(36) [ 109  181  106 -177  -45 -218  248 -129  -66 -326  156  -40 -179   75
  240  -21   58  -60    3  -24 -142 -225  105  -84 -336  184  -99  -24]
(39) [-189  -51  -21  185  230 -122 -129  151 -101   -5  225 -135  154   49
 -122  163  274  140  -58  -93   28 -115   80 -380  101 -243  -40  187]
(41) [  87  -77 -209  305  283   19   92   81  -20  -74  -63   57   52  -42
  283    7  -60 -106   85   93 -100    7 -191  148  -55   47   89   46]
(36) [-103   84   13  -87  -77  -23 -133   39  -59  181  -93  -15   28    4
 -114   -4  -48  -16  -32  -67  136   67  -15  -16   81  -45  161  -91]
(39) [-163   19   -1  255  219  -33 -220   34 -131   56  201 -219   12   87
   10  175  244  137   -7 -119   77  -66  146 -293  197 -238   78  108]
(39) [ -86 -102   30 -171 -230  143   76   29   94  -78  155   86   38   30
 -291  -76  -79   32  -67  110   16   11  -20   49 -105  -20 -160 -182]
(43) [  76  -90 -186   92   18   70  226  118   -2   69 -126  244  -50 -102
  226 -165 -166 -114   75  137 -114  128 -345  249 -128  139  166  -88]
(36) [ -27   62   57  -14    7 -129    7   39   11   -6 -160   77   99   31
   98  -19  -43 -142   31  -87    5  -11  -17   68  -28   -2   16   40]
(36) [ 120 -214  -52  255   63  222   61  -86  152  -98 -150   77   66  -61
   34  -16 -124   48   75   -4 -117 -114   40  230  117   12 -161  214]
(41) [-168  -62  -80  127  -62  -35  229   59  -95 -149  310   21 -247   54
  168  -41  167  187   85  -90 -208 -230   52 -157 -205  -83    0   11]
(39) [ 267   -7  -46  101  247   40  171 -121  -22 -157  -95   47  -19    9
  214   -2  -25  -53    7  103  -75  -79  -58   76  -44  222    4  152]
(43) [ 307   45  -29 -255   55   62  304  -63  -17 -198 -100  177   61   11
  -77 -109 -177 -135 -105  281   -8   -3 -180  104 -277  378  -44  -81]
(45) [  73   -1 -106  102  184   -9 -136   39   46  123 -228    5   91  -20
  124   42  -39 -138   60   63   63  212  -91  163  116   11  109   -6]
(41) [  59  130   32   19  182  -52   81 -126 -142 -192  157  -84  -50  123
  147   45   33  -54  -81   18   48 -181    1  -86  -77  119  101  -30]
(39) [ -14   31  188 -334  -79  -51 -173   31   59   45 -175  -29  296   82
 -610  104  118  108 -124  -46  166    3  304 -287   83  -68 -272  180]
(41) [ -48 -182  -64  178   -7  164  -23   56  102   80   21   77   22  -46
   22  -38  -34   12   49   55  -34  120 -108  147  123 -101  -25  -10]
(43) [ 247 -144  -54   94   90  160  286  -65   99 -242 -124  190   73  -29
   80  -90 -168  -68   27  151 -156 -110  -96  225 -138  210 -172  125]
(45) [-112   13  108 -330 -448   20   35   10   62  140 -182  128  -59  -35
 -321 -125  -95  125   10 -147    2  -37  146   15  -51   -7  -65  -27]
(39) [-101   35  161   53   -8   46 -475   35   40  291 -132 -205  197    6
 -310  170  110   72   -6 -115  213  217  256 -173  384 -293  -76  100]
(43) [  -4  -29  -13   42    1   40   24  -41   37 -158  120  -53    3   24
  -12   26  -27    1   -4   29  -33  -94   51   33  -67  -10 -104  -45]
(36) [-427  -19   14 -107 -247  -61 -293  146   -6  263  128 -110   12   29
 -361   62  141  193  -30 -216  149   26  156 -206  171 -344   66 -103]
(36) [-254   34   47  229  252  -34 -420   82  -99  172  193 -250  181  123
 -110  219  223   23  -78  -90  252   96   79 -265  349 -340  123    1]
(45) [-434  -54   40   39 -257   10 -316  176  -21  339   57  -85   24   -4
 -334   51  127  233   25 -276  114   31  180 -212  251 -416   65   -6]
(43) [ -55    8 -157  366  386  -37  -25    3 -116 -135  146 -103   15   99
  328  107   57  -87   23   -5   13 -124  -94   18   33  -49  191    0]
(36) [ -73   57  148 -319 -440  -30   67  -16   53  -62   14   -3 -114   -3
 -293  -56    6  168   36 -116  -91 -116  302 -122 -205  -32 -252  -32]
(41) [ 201 -195 -119  271   95  166  147  -26  153 -152 -229  125  103 -126
  128  -45 -209  -43  112   53 -191  -98  -53  303  -21   89 -172  199]
(45) [-266 -112  -64   12   56   44 -245  160    3  148  197  -87  175   55
 -373  110  148  113 -108   25  181  102   -3 -197  185 -256   13  -76]
(39) [-424  -22  -95  -27 -100  -65 -148  201 -117  229  227  -34  -18   51
 -215   18  135  143  -62 -130  134    2  -58 -212   81 -264  235 -166]
(45) [-97  79   6 115  82 -61 -91  19 -58   5  39 -61  -1  83 157  45  32 -89
  36 -56  51  19   6   7  27 -88 109 -75]
(43) [ -50  -25  -39 -105   20  -19  -79  117   32   52  -27   21  168   10
 -230   29    9  -33  -56   86   88  120  -44  -46   -7  -43  -42  -63]
(43) [  42  103   96   52   58 -150 -191 -132   67   62 -107 -142  -88    7
  297   83   87  -91   84 -135   17   88  130   83  174  -44   31   71]
(43) [-148   60   94 -173 -273  -84  171    8  -55  -62   38   97 -124   64
  -55  -97   13   89   20 -171  -78 -211  120  -89 -184   -7  -19   -9]
(45) [ 310  -91   84 -344 -657  298  413 -183  300 -254 -203  278 -161 -209
 -100 -328 -552  -87   88  178 -270  -40  -25  575 -409  352 -388 -230]
(45) [-201   40    7  185  120  -69  -99   -1 -159  121  131  -96 -131  104
  150   71  224  136   19 -206   48 -107   82 -214  179 -168  227  101]
(41) [  40    8   -3 -129  -79 -145  211   77   64 -199    5  119   39  -15
   69  -68  -44 -118   34   57 -146  -41  -55   58 -302   88 -166  -42]
(41) [ 118  -40  -97  158  221   59  -24   26   12   94 -216   80   66    1
  162    2  -30 -107   60   87   23  167 -127  145  104   55  115   60]
(45) [ 221   30   22 -147  -43   47  120  -98   71  -51 -267  117   -5   -9
   15  -72 -133  -82   31   78  -32   41   12  181  -85  216  -59   30]
(36) [-129  -83  -94   60 -101  158  -57   29  -46  146   80  -27  -82  -53
 -170  -19  -27  184  -18  -36   37  -34  -11  -37  102  -88  115  -51]
(45) [ 189  -50   25  -79 -219   86   -7  -17  170   63 -267   50   33 -210
  -87  -70 -208  -21   77   44 -101  125   26  207  -18   75 -198   45]
(45) [  42    7   72 -193 -161  -57    3   52   53   59 -102   36   59  -85
 -200  -25   -1   44  -13   -7  -29   55   61  -80  -49   12 -147   63]
(41) [ 259 -145 -181  144    7  255  529 -107  -24 -212   72  275 -264  -92
  379 -251 -257  -37   44  224 -252 -133 -366  342 -263  358  111  -78]
(36) [-451  124  204 -158 -210 -231 -462  188  -78  365   95 -211  111   65
 -407  154  303  175  -54 -320  228  101  292 -467  265 -457   25   17]
(43) [ 216  219   86  -24  108  -56  265 -243 -193 -207   64   -8 -287  119
  421  -56    8  -64    1    0  -63 -196    4  -13 -176  292  176   -3]
(39) [ -75 -152   -2  113  196   93 -207  112   25  163   32  -19  281   -2
 -297   99  105   58 -121   58  161  124  -70 -153  297 -169  -29  131]
(41) [ 597 -130 -121  233  366  219  340 -209  153 -330 -485  242  166  -81
  328  -84 -359 -256   72  250 -178  -96 -182  517  -91  465 -141  278]
(36) [ 111 -216  -61  110   64  189  115   -2   97  -63    4  108  111  -91
 -111  -42  -85   53  -46  120  -68  -43 -120   90   54   54 -137  129]
(43) [-127  254  258    8  -57 -160 -345 -180  -85  115   49 -325 -202  148
  147  169  262   89   73 -309  112  -14  440 -234  235 -211   57   61]
(45) [-328 -243 -137   88 -238  168  129  191    4   26  314  116  -80  -22
 -228  -98   28  244   11  -26 -105 -115  -72  -72  -81 -214  -28 -108]
(39) [-167 -194 -218  321  254   22   12  181  -63  107  105   68   61  -26
   86   22  115   85    5  -16  -28  -25 -215  -66  133 -145  177  116]
(43) [   0   11  -56  -55  -40   -8  280   15 -137 -143  259   57 -150  -10
   47  -88    4   78  -62   64 -103 -182 -131 -120 -244  122   61  -76]
(41) [ 239  -66  -25   12   44  221  258 -239   46 -263   63   79 -112   25
  128  -91 -187  -45  -50  168  -61 -154  -97  254  -93  280  -32  -52]
(39) [ -38   33   76  130  247  -69 -240    5  -38   54   15 -153  157   85
  -39  169  189    4  -39  -59  127   40  122 -198  228 -151  -11  154]
(43) [-142  -52 -112   67  -43  -20 -123  135   11  170   67  -39   -9  -99
  -12    7    6   22   22   -4   13  135 -113   10   63 -138   94 -107]
(36) [ 368  -39  -10 -254  163   89  343  -81   46 -249 -291  285  240   56
 -195  -99 -189 -145 -136  265   11  -85 -145  136 -208  424 -134  121]
(45) [ 182  -24   35 -133  201   24  -10  -24   81  -67 -272  104  314   80
 -234   43  -45 -126  -97  133  127   56   -2   45   50  142 -123  135]
(41) [-250   20  111 -231 -245 -164   97   80  -38   12  156   78  -82   86
 -139  -56  171  124  -30 -167  -30 -124   98 -225 -110 -106  -35   -1]
(39) [ 321 -118 -111   33  -64  237  280  -86  121 -123 -274  209  -37 -139
   89 -159 -317  -61   87  177 -178   -9 -129  377 -161  287 -102   29]
(45) [-157  100  159 -331 -478 -121  -69   42   50  217   18    1 -197  -66
  -96  -94   42   65   50 -129  -16  166  107  -56  -51 -100  -31 -166]
(36) [ 113   41  -79  105   74   33   97 -100    5 -123  -37   14 -102    4
  311  -42 -148 -148   61   59  -52  -25 -101  256  -90  141  100 -110]
(39) [ 210 -156 -179  121  -58  154  262   53   93  -64 -275  210   -5 -190
   73 -138 -246   10  135   91 -242  -41 -119  271 -177  168 -101  112]
(39) [-189 -121  -16 -131 -230  135   85   25  -16  -20  209   35  -58   27
 -386  -46   34  268  -84  -44    0 -195   93 -157  -45  -75  -70  -31]
(41) [ 159  -50 -222  136  131  121  241  -15  -73  -29  -51  146  -80 -112
  252 -131 -245 -100  -10  156  -66  -36 -370  261 -104  250  253  -93]
(43) [-240 -100  -34  119  -61  -16    4  145  -84   98  174    5  -17  -36
 -116    0  131  211   -9 -150  -51 -139    9 -233   54 -204   35  109]
(36) [-107   37   51  102   42 -134   41   -8  -71 -127  178  -79  -74   65
  142   54  157   69   27 -150  -83 -205  125 -174  -50  -96  -33  104]
(36) [  89 -132  -55  186  163  190   33   24   18  -67   31   30  101   20
  -68   27    7   38    3  142  -23   28  -25   -4   40  -11 -100   77]
(39) [-293   56  132 -154 -179 -122 -212   54   12  174  100  -69  -56  133
 -132   50  227   77   10 -166  115  110  189 -177  123 -247   18  -80]
(41) [ 247  -92 -162   36  199   42  150   16   50  -28 -233  142   92 -101
   69  -43 -109  -75    5  165  -67   55 -195  163  -45  218   12  119]
(41) [-192   74  -19 -185 -189  -76  -82  112    5  198   -7   69  -55   36
    0  -75  -33 -119   14    8  109  242 -134  101  -32  -64  186 -309]
(45) [-109  -13   93  -80 -156   18 -132  119   27  115 -106    0  136   13
 -341   34   60  111   23  -81   37   53  201 -168   42 -172 -160   80]
(43) [-118    3   -3   35   84  -90 -219  162  -73  220   45 -121   76  -22
 -182  121  247  148  -10  -52   67  138   89 -335  151 -209   10  115]
[  64  254 -100  291  459 -263  -71 -126 -257  -92  289 -319 -294   79
  707  165  238 -104   43  -27   -4  -38  -62 -139    3   50  367  -60] : (43)
[-276   30   60 -144 -442  -53 -232  110   95  241  -99  -66 -104  -44
 -211   -4   40  144  149 -227  -13  121  284  -30   31 -279  -83  -99] : (41)
[ -70  135   88   67  268 -160 -207    0 -132   54  118 -179   42  154
   77  167  280  -13  -46  -58  146   59  104 -288  158 -124  103   67] : (45)
[-218  -60 -145  252  170  -15 -157  164  -60   66  172  -95   70   31
   24   97  104   20   20  -15   49   42  -64  -89   84 -227  114  -67] : (43)
[  51    2  -67   82  -41  133  246 -104 -149  -54  151   50 -263  -33
  179 -117  -89  105  -15    7  -89 -197 -128   26  -93  155  196  -47] : (41)
[ -32 -213 -154   17   -3  -34  256  216   89 -139   20  213  144  -85
 -110  -74   -9   35   21   81 -198  -85 -144    1 -231    3 -199  103] : (43)
[  38  120  127 -334 -339  -37   74  -47   70   17 -122   97  -95    0
  -39 -126 -136 -105   27   15   -3  111   30  148 -170  114  -53 -198] : (41)
[ 311  -51 -134  259  571   79   91  -66  -51 -236  -45   -9  211   59
  148  108   -6 -133  -72  244   22  -53 -148   30   17  205    1  174] : (43)

<44> [-176  -33   92  125 -467 -265   20   80 -260 -319 -587    7   30  -57
 -147  -35  -72  137  -47  221 -245 -102 -207  109  196  181  126 -345]
<52> [ 106  152   42   -4  110  -49   38   68   31  -76  122 -195 -106  -41
  146   25  -47   64   96 -250  115  140  183  -36  167  -93 -175  -43]
<54> [ 140  -57   45   78   23  109  -50  -43  161 -143 -176 -117 -115  262
   36  -27  157   56  -90   95   31   72   84  234   13   -5  -39  -87]
<47> [  -7  303   14   34   71   54   46 -107   46   34   39 -131  -69   56
  101   89  -46   52  158 -175   89   87   52  -43   19  -70 -160  -66]
<54> [ -43  329  118   75   91  -90   45   13  -20   19  -37 -202  -26  -23
   48   69 -150   11  236 -263   64   37   45 -128  155  -48  -39 -111]
<44> [ -15  -62 -182  -81  296  196   31  -29   52  298  410  150   74   -9
   80  -50   43 -101  -97 -109   27   33  141 -135 -323 -164   51  235]
<52> [-363  -76 -186   72  107  -61  221  127 -144  -76  107  249  230 -159
   20 -140 -198  166 -278 -143 -166   -8  266 -236 -366 -186  207  -97]
<52> [-132 -204  -88   49  -64  -54   93  202 -172 -195   50  154  153 -190
  -45  -65  -82  142 -185    3 -106  -88   89 -129  -41   74  119   33]
<47> [-152 -535 -170 -146   10   61  151  -13   11 -167  304  382  186    9
  -79 -179  111   65 -529  221    0   37  250   73 -360 -219   -3   76]
<44> [ 112 -360 -159 -249  183  -30  -98    9  188  128  437   42 -287   41
  133 -103  184   12   -3  154   82  174   26    1  -86 -109  -87  233]
<52> [ 289  -11    0   18   29  255 -206  126 -213  268  525   54   41 -251
   67  138   97 -224    2   72  227  -64 -132   95  -30  -23 -277  538]
<52> [ 291  146   41   91  -74  158 -170  -39   98   69 -330 -217 -126  166
   19   82  152  -81  179   38  -83  -51 -192  134  234  299   41   11]
<52> [ -45  -15   41   43   90  -33   77  -22  173 -160  -58  -68   78   83
   -5   40  -79   46 -150  -65   98   48  224   65  -97  -86   29 -151]
<47> [ -86   63   63  -31  -44 -132  -49 -186  187   37 -289  -13 -168  202
  -33  -83   20    5  124  156  -93   59 -157   79   -9  -50   56 -201]
<44> [-124   40   43  -27 -320 -392 -164   67 -171   22 -280 -103 -312 -134
   -6   18  -73   81  358  257 -159  -11 -452  -34  237  174   59 -128]
<44> [ 194   73  159  -35 -129 -198  -99   85   34 -137 -210 -155 -204  -93
   31  -25  -24   44  245  -36  -11   20 -138   34  433  148 -105  -66]
<44> [ 109   26   51  -75   30    0  -26   -3   40   43  141  -14    6  -91
   -4   41  -17  -71   85  -65   96  -10  -25  -39  127   28 -104  118]
<47> [  -5   64   -6   59   24  -15   57  163 -194   -8  153  -68  140 -189
   38   70 -107  -33  -65 -192   52   -8  143  -81   22  -42  -17   37]
<54> [-123 -169  -30  181  -74  -16  103  265 -255 -207 -270  127  242  -95
  -81 -136  -68   93 -293  -50 -226 -147  158  -23  -77   63  316 -132]
<54> [ 250  229  236  -43  -28 -132 -212  -64  122   69 -115 -349 -413  135
   62   58   97  -47  517   31  122   94 -290   85  483   98 -212    7]
<54> [ 166  205  103  111  -94   52 -157   92 -117   86  -22 -134    1 -164
  -12  192  -55  -88  239  -11   78 -138 -238   -8  212  239  -61  186]
<47> [  94 -389 -231 -108  112  146   49  171  -97   21  388  233   83 -118
   69 -208  155   -1 -323  -10 -113   46  206  -73 -124  -79   10  263]
<54> [  49    9  -77    4   76  273  -13  -52 -123  267  302  136  207  -46
  -10   75   66 -213 -173    0   94  -54   35   53 -274 -120  -59  244]
<47> [  -6  172   27  -31  211 -118  -31 -150  357   51 -137 -319 -326  323
  114   -1   26   71  295  -81   14  195   24  -43   93  -34   45 -210]
<47> [ 122 -195  -79 -196  345  161   41 -168  372   49  415   33 -138  250
  115  -96  187    1 -124  -28  205  216  284   69 -181 -269 -183  125]
<44> [-361 -314 -222 -210   61 -206  221  -18   24  -59  159  192   34   -3
  -53 -174  -44  155 -112    6 -183   62  127 -313 -151  -62  219 -119]
<54> [ 101  103  152  117  -45  126  -26   31  -72  -27 -141   29  185  -46
 -106   69  -35  -94  -16  -48   63 -172  -37   79   71   99   18   55]
<47> [ -52  165  217  -24 -202 -196    9  -40 -141  -23 -224 -133   36  -46
 -145  108  -94  -96  224  -27   50  -87 -183   -9  298   91   -7 -161]
<44> [ 112  408  127   89   29   72  -66 -124  106   68  -24 -203  -49    7
   77  231  -98  -47  214 -128  219   26  -46   81   51   -7 -219  -12]
<52> [-138  -19   44  -47 -138 -252   38   22 -101 -118 -292  -74 -224  100
  -27 -158   37  157  226   39 -205   41 -142  -96  271   69  104 -246]
<52> [   4   72  -32   53   19   84  -58   16 -116  225   23    0   79  -32
   -6   54    0 -151   -3   -2  -27  -60  -71    5 -123   -5   94   80]
<52> [-198  105   97   34 -123 -292  131   41  -77 -225 -260   31   34 -115
   -2  -98 -212  128  -59 -105  -74   57  112   -1   38 -170    0 -345]
<47> [ 239  122  107  -74  122  108 -158 -173  244  188  140 -176 -191  173
   41  106  130 -154  236   47  210   74 -125  115  121   -5 -200  160]
<52> [ 174  262   54  209  -71  148  -80  250 -367  116   38  -83  207 -323
   33  174 -114 -138   48 -214   32 -173  -52  -30  113  147  -22  202]
<54> [ -60    0   74  -45  106 -121    8 -164  336  -97 -192 -134 -209  303
   -2  -51   32   97  121   59   27  116   27   47   34  -47   46 -222]
<54> [  97 -232   92   39 -242   72 -121  120 -316   25   17  267  170 -187
 -133  -56   86 -174 -248  283    6 -165 -166  254  -61  -41  -54  205]
<44> [-105 -165  -40  -68 -106  -11   19  -95  -25   -5  -63  165   -4   91
  -85 -107   97    8  -87  204 -103  -13  -95   46  -82  -30   40  -35]
<44> [ 172  259   55  137  289  237  -11  -33  225   20  166 -188   34   99
  114  140  -33  -19   36 -243  227   54  219   23  -46  -58 -140  108]
<47> [  -6 -107   99   71 -255  -81  -12  216 -391  -87 -134  160  185 -262
 -125  -74  -48  -62 -124   63 -108 -171 -106   49  126   52   58   30]
<52> [-114 -121 -160  -20  189   -6  113  -21  156  -77  187   57  -40  100
  135 -153   12  126 -251  -41  -40  215  310  -14 -265 -287  -34  -82]
<52> [  43  339  115   -8  156 -101  -81  -56   61  213   64 -360 -266  114
  100  102  -21  -63  469 -175  111  115 -113 -120  242  -26  -77  -22]
<44> [ -54  -43  -55 -146   70  -69   25 -116  137   44  198   57 -117   21
   58  -47   10   33   27   32   57  128   25  -35  -75 -151 -128   12]
<52> [-179  114  -54    0  146  -42  177  -24   19  -13    7  -22   80   35
   41  -28 -114   73  -34 -247  -26   62  231 -154 -119 -134   94 -185]
<54> [ 178  144   38 -118  210  198  -91 -296  384  214  183  -79 -145  233
   35  114  118 -114  214   11  223   64  -74   50  -23   -7 -182  162]
<54> [ -33  130  119  -35   79 -189   -6  -51  111  -45   31 -165 -218   70
  102   -1  -60   61  144  -56  155  177   70   67   52 -229 -164 -156]
<54> [ 159   75   39   44   61   90  -77   17   13   52   12 -157 -112   96
   78   36   95  -37   72  -37   69   53   14  100   73   -9  -75   40]
<44> [ 232  281  107  179 -175   70 -229  188 -339  202 -114 -199  -33 -210
   30  193  -12 -163  280  -24    2 -157 -322   53  257  251  -27  187]
<54> [-119 -193 -234 -127   54  129   95 -105   48   90  211  252   92   18
  -10  -72   73   26 -183   71  -94    5   54 -110 -277  -29   57  101]
<47> [-141 -223 -137  -84  158   36  143  -30  169  -86  263  226  184  -56
   -9  -29  -83   70 -311  -20   76   21  272  -68 -339 -143   37   41]
<54> [  16  224   41  111  211  -53   -2  -14  286 -106  -69 -249 -179  143
  139   17  -88  151  165 -168   48  143  138  -58   68  -35  -34 -124]
<47> [ 109 -390  -64 -168  204   41  -21  -66  354  -43  203  118  -82  163
   29 -140  150   -9 -254  147   96  124  200  147 -190 -162  -14   82]
<52> [ -86 -291 -139 -210   74  -84   25  -72  130   53  215  107 -123   77
   13 -115  100   30  -60  141  -30  109   21  -58 -117  -93   28   38]
<44> [  85  -63   39  -87   41   10  -82  -67  153   52   76  -46 -100   67
  -41   58   64  -37  156   92   92  -27 -130  -13  101  120  -22  122]
<47> [  45   39  146  -33 -111 -158   -7   18   65 -142 -280  -41   -9  -71
  -87   35 -100   34  150  -42    6 -102  -95  -14  252  191   62 -126]
<47> [-262 -309  -65  -97 -315 -182  159   18 -162 -236 -100  384  303 -249
 -205  -91 -128   57 -350  190 -156 -129  -14  -36 -114   24   94 -111]
<44> [ 173  245  275  -29  -64 -130 -120  -47   21    5  -67 -284 -224   35
   -2  118    4  -67  406  -42  200   33 -196   73  427   50 -229  -18]
<47> [ -23  336   13  139   59   78   20   42 -115   94  -13  -83   75 -107
   66  125 -142    4  138 -232   32  -56   14 -107  -27   26   -1    4]
<44> [-100  265   45  117  -74   -6    3   59 -254  163  -17   14  210 -225
  -57  125 -187 -126   88 -120  -22 -142 -120 -124  -21   39   61   44]
<54> [  86    2  -67  -37  218  100  -75 -147  361   65  141  -94 -211  223
  123   28   94   46   54   63  116  147   55   66 -141  -66  -89   65]
<52> [-21  26 -25   2 -13  50  19 -23 -42  29  -3  84  32 -19  -2 -29   4   6
 -17  -8 -37 -24 -15 -15 -49 -14  -6  16]
[ -74 -107  155   13 -300 -158   32   51 -200 -198 -272  124  160 -123
 -187  -30  -63  -24 -117  138  -47 -137 -103  113  131   51   34 -138] : <54>
[  66 -177    0 -156    2   -3   -9 -139  183   -8  -17    5  -89  171
  -31  -25  135  -37  -49  123   56   61   11  125   -6  -20  -23  -50] : <52>
[  -6   -1  157  107 -386 -106   35  162 -314 -288 -366  106  234 -268
 -180   36 -128   39  -71   32  -89 -237 -132   53  263  241   35 -104] : <52>
[-411 -122  -73 -187 -184 -315  255 -147  -60 -249  -99  196  -84   44
  -49 -211  -50  271  -41   74 -170  135   40 -138  -15 -185  -38 -363] : <54>
[  81 -306   52 -164  -73 -168  -50  -55  281 -195 -210   -5 -183  149
  -87 -105  111   75   39  211  -49   17  -90   73  217  167   73  -95] : <47>
[-188  -28 -152 -116  163   20  137 -173  150   74  148   84  -37  165
   42  -95   33   72  -36  -46  -53  126  130 -138 -213 -165   28  -78] : <54>
[   3  -41    1   61 -228  -98  -46  293 -507   41   96   59  111 -375
  -17  -11  -60  -76  -27    1 -103 -102 -132  -61  146   46   -9  144] : <52>
[-283  115  -37   83 -277 -195  175   84 -314 -171 -176  179  270 -321
  -49  -18 -269   86 -202  -81 -168  -53   52  -87  -84  -77   21 -235] : <47>
[-136 -104   60 -112  -14 -236   67  -17   14  -91  130    9  -26  -50
   -6  -24  -85   13  -83   35  124  118  110   41  -46 -244 -100 -124] : <44>
[  31    0 -140   82  134  106   48  110  -22  -54   27  -80  -89   84
  155  -83   74  150  -55 -143 -101   96  193  -53  -45  -18   45  -28] : <54>
[ -10 -227 -348   48   44  268   36  128 -114   56  307  323  206 -201
   97  -70   40   53 -410   49 -157  -33  148  -63 -411   -7   48  275] : <47>
[-144 -301 -110 -167   19 -177  104  -41  174 -170   81  131  -54   23
   18 -125  -11  137 -215  102  -19  133  173    4 -155 -149   12 -135] : <44>
[-150  123 -103  -16  138  -84   70    9   70   50  177  -39  -22  -87
   68   27 -147   93  144 -157  -30   51   39 -285  -27    6   33   22] : <44>
[   6   51    5   38    1  119  -73   27 -182  253  120   71  125  -93
  -67   70    5 -179   51   31   12 -139 -158  -43  -78   43   67  207] : <54>
[ -78 -338 -146 -263  198    8   61 -192  329   36  273  191 -137  210
    4 -173  155   62  -91  150   14  134   91  -54 -198 -147   -3   64] : <44>
